Here is a tiny trained network, its code and every weight. The questions are about switching its units off for an input and a class, where a switched-off unit gives its printed mean instead of its output.

import numpy as np


def w(rows, s, z=0):
    codes = np.array(rows[::2]) - 128.0
    scale = np.full(codes.shape[1], s)
    scale[-1] = z or s
    return codes * scale


def norm(h):
    return h / np.sqrt((h * h).mean(-1, keepdims=True) + 1e-5)


def f(y):
    return np.maximum(y, 0)


def log_softmax(a):
    a = a - a.max(-1, keepdims=True)
    return a - np.log(np.exp(a).sum(-1, keepdims=True))


def net(x, mask):
    res = np.array(x, float).reshape(1, 8) / 4 @ E
    u = 0
    for l in range(2):
        y = f(norm(res) @ A[l][:, :-1].T + A[l][:, -1])
        res = res + np.where(mask[u : u + 16], y, B[l][:, -1]) @ B[l][:, :-1]
        u += 16
    return log_softmax(norm(res)[-1] @ U[:, :-1].T + U[:, -1])


A, B = {}, {}
E = w([
[127,127,126,129,126,129,131],'x0',
[131,122,126,134,134,132,130],'x1',
[254,147,228,35,187,180,1],'x2',
[136,119,122,126,123,120,126],'x3',
[198,227,54,66,249,56,136],'x4',
[131,134,133,123,126,128,133],'x5',
[185,166,76,197,40,222,55],'x6',
[131,119,121,127,124,125,124],'x7',
],0.00073)
A[0] = w([
[161,166,161,157,93,182,60,2],'L0N1',
[138,76,241,85,162,155,83,183],'L0N2',
[29,80,125,184,47,150,232,96],'L0N3',
[143,207,91,104,174,60,143,116],'L0N4',
[69,49,157,141,158,162,136,42],'L0N5',
[80,64,231,84,207,86,197,212],'L0N6',
[167,124,81,106,181,72,68,202],'L0N7',
[77,117,93,191,162,89,207,140],'L0N8',
[145,50,252,127,71,217,67,3],'L0N9',
[195,65,69,99,84,89,89,175],'L0N10',
[210,155,181,84,82,173,94,34],'L0N11',
[207,186,86,122,153,146,122,13],'L0N12',
[150,70,250,63,96,188,68,126],'L0N13',
[100,201,46,246,89,143,163,63],'L0N14',
[168,200,67,233,78,161,136,72],'L0N15',
[163,164,63,180,100,205,95,167],'L0N16',
],0.0024,0.0021)
B[0] = w([
[126,182,186,164,10,247,118,150],'L0N1',
[185,95,104,92,58,55,84,215],'L0N2',
[108,128,211,140,206,214,125,250],'L0N3',
[154,90,68,155,155,173,185,199],'L0N4',
[107,123,184,55,179,182,141,148],'L0N5',
[77,93,136,81,82,3,82,244],'L0N6',
[81,167,158,131,168,163,212,216],'L0N7',
[54,167,78,124,73,167,66,224],'L0N8',
[207,112,71,45,5,119,30,185],'L0N9',
[62,166,163,119,150,155,137,173],'L0N10',
[37,92,177,199,71,229,60,163],'L0N11',
[167,238,77,89,211,26,115,153],'L0N12',
[155,66,50,84,75,47,115,210],'L0N13',
[214,75,139,114,134,26,212,213],'L0N14',
[176,74,71,98,136,45,190,192],'L0N15',
[173,210,156,169,51,135,146,217],'L0N16',
],0.0023,0.0026)
A[1] = w([
[139,109,62,118,142,48,189,77],'L1N1',
[194,4,204,201,12,197,145,58],'L1N2',
[34,42,211,106,124,159,122,152],'L1N3',
[73,95,99,34,252,64,127,149],'L1N4',
[49,116,105,183,96,160,193,112],'L1N5',
[174,204,43,116,243,71,152,65],'L1N6',
[30,122,174,90,186,25,74,2],'L1N7',
[179,149,125,86,167,208,39,70],'L1N8',
[56,81,17,103,189,76,61,39],'L1N9',
[60,30,236,94,117,183,21,77],'L1N10',
[225,81,173,83,216,90,88,52],'L1N11',
[207,227,147,138,148,240,55,40],'L1N12',
[122,39,239,150,62,118,140,181],'L1N13',
[190,211,253,67,131,103,65,224],'L1N14',
[171,250,225,219,197,183,40,24],'L1N15',
[40,90,133,102,209,179,155,118],'L1N16',
],0.0029,0.0019)
B[1] = w([
[124,181,54,130,104,119,117,214],'L1N1',
[141,209,167,123,226,205,165,229],'L1N2',
[147,80,58,157,76,55,161,220],'L1N3',
[148,109,174,121,157,223,107,252],'L1N4',
[217,134,192,100,174,155,100,210],'L1N5',
[125,65,150,158,59,95,121,227],'L1N6',
[213,118,119,212,96,169,150,198],'L1N7',
[91,212,91,215,115,90,135,155],'L1N8',
[67,227,118,63,193,184,138,179],'L1N9',
[73,114,128,150,74,45,197,211],'L1N10',
[166,46,148,38,183,210,122,160],'L1N11',
[87,115,71,210,143,31,64,169],'L1N12',
[125,172,229,187,150,167,143,249],'L1N13',
[110,94,101,136,206,155,84,238],'L1N14',
[131,187,60,125,228,32,4,154],'L1N15',
[43,117,92,67,89,68,104,187],'L1N16',
],0.0033,0.0025)
U = w([
[33,46,217,188,23,46,223,187],'0',
[182,31,199,47,52,53,35,208],'1',
[9,197,13,27,210,169,223,3],'2',
[199,45,171,27,228,203,58,127],'3',
[208,213,253,222,162,218,227,123],'4',
[212,181,204,198,30,196,30,178],'5',
[216,196,24,203,76,44,232,108],'6',
[167,196,54,194,215,49,14,60],'7',
],0.0044,0.0012)

Each question gives the input, the list of numbers given to net, and the class t.
The units are the neurons (one row each of A and B). Each row of codes is followed by its name. A weight is (code - 128) times the scale printed after its matrix; where a second scale follows, it is the last column's (A, B and U).
mask holds one flag per neuron, layer by layer. A switched-off neuron (its flag False) gives its mean, the last column of its row in B, instead of its output. The means were averaged over made-up inputs and are rounded, as every weight is.
A unit's drop is (log p(t) with every unit on - log p(t) with that unit switched off) / (log p(t) with every unit on - log p(t) with every unit switched off).
The circuit of an input: a set's keep is (log p(t) with only the set's units on - log p(t) with every unit switched off) / (log p(t) with every unit on - log p(t) with every unit switched off). Starting from the 12 units with the biggest drops (on a tie, the unit counted first), units are removed one at a time, each time the one whose removal leaves the highest keep (on an exact tie, the one counted first), for as long as the keep stays at least 0.8.
circuit, biggest first: the units of the circuit, biggest drop first
unit that matters most: the unit with the biggest drop
k most important neurons: the k neurons with the biggest drops, biggest first
top k neurons in layer l: the k neurons of layer l with the biggest drops, biggest first
drop when u is switched off: that unit's drop, to one decimal
input [3,6,-1,-6,-8,-6,2,-4], class 4: circuit, biggest first -> (L1N2)
input [4,0,2,-6,8,2,-3,-5], class 3: circuit, biggest first -> (L1N4, L1N11)
input [0,-4,1,7,1,3,7,-1], class 7: circuit, biggest first -> (L1N12, L0N6)
input [-2,0,-1,5,1,-2,6,-7], class 6: 2 most important neurons -> (L0N15, L0N3)
input [-6,-7,-7,-1,1,1,-1,4], class 2: 2 most important neurons -> (L0N8, L0N16)
input [-3,0,-5,-3,1,-5,-1,5], class 2: circuit, biggest first -> (L1N9, L0N16)
input [3,4,-5,7,3,-5,-8,-8], class 2: top 2 neurons in layer 1 -> (L1N9, L1N4)
input [-8,-6,-8,-3,-8,-8,1,0], class 4: circuit, biggest first -> (L1N2, L1N5)
input [3,4,0,7,4,-7,-6,-2], class 2: 2 most important neurons -> (L1N9, L1N4)
input [-3,0,-3,1,4,-2,-8,1], class 2: top 2 neurons in layer 1 -> (L1N9, L1N4)
input [6,2,0,-1,3,-4,-8,-4], class 2: 3 most important neurons -> (L1N9, L1N4, L0N3)
input [-1,8,1,-7,3,5,-1,-8], class 3: 2 most important neurons -> (L1N4, L0N8)
input [-1,5,0,-7,-8,4,1,-7], class 4: 4 most important neurons -> (L1N2, L1N13, L0N8, L0N6)
input [-8,-4,-6,-3,6,2,-1,2], class 2: unit that matters most -> L0N16
input [0,-5,-3,-6,-4,-1,1,3], class 4: top 2 neurons in layer 0 -> (L0N6, L0N14)
input [-5,-4,0,-6,4,1,-6,-1], class 2: 2 most important neurons -> (L1N9, L0N3)
input [-6,2,6,0,1,1,4,-2], class 7: top 2 neurons in layer 1 -> (L1N12, L1N14)
input [-4,7,-1,-5,1,-1,4,-6], class 6: top 2 neurons in layer 0 -> (L0N15, L0N3)
input [-6,6,2,-5,5,2,-5,-8], class 3: drop when L1N4 is switched off -> 0.4
input [-4,6,-1,-1,8,2,-4,3], class 2: unit that matters most -> L1N4
input [1,7,-7,5,4,-3,-4,-6], class 2: drop when L1N9 is switched off -> 0.2
input [5,-6,-4,-5,-2,-1,6,-6], class 4: drop when L1N1 is switched off -> 0.0
input [-7,-3,-4,-7,-8,-2,8,-6], class 4: drop when L1N2 is switched off -> 0.2
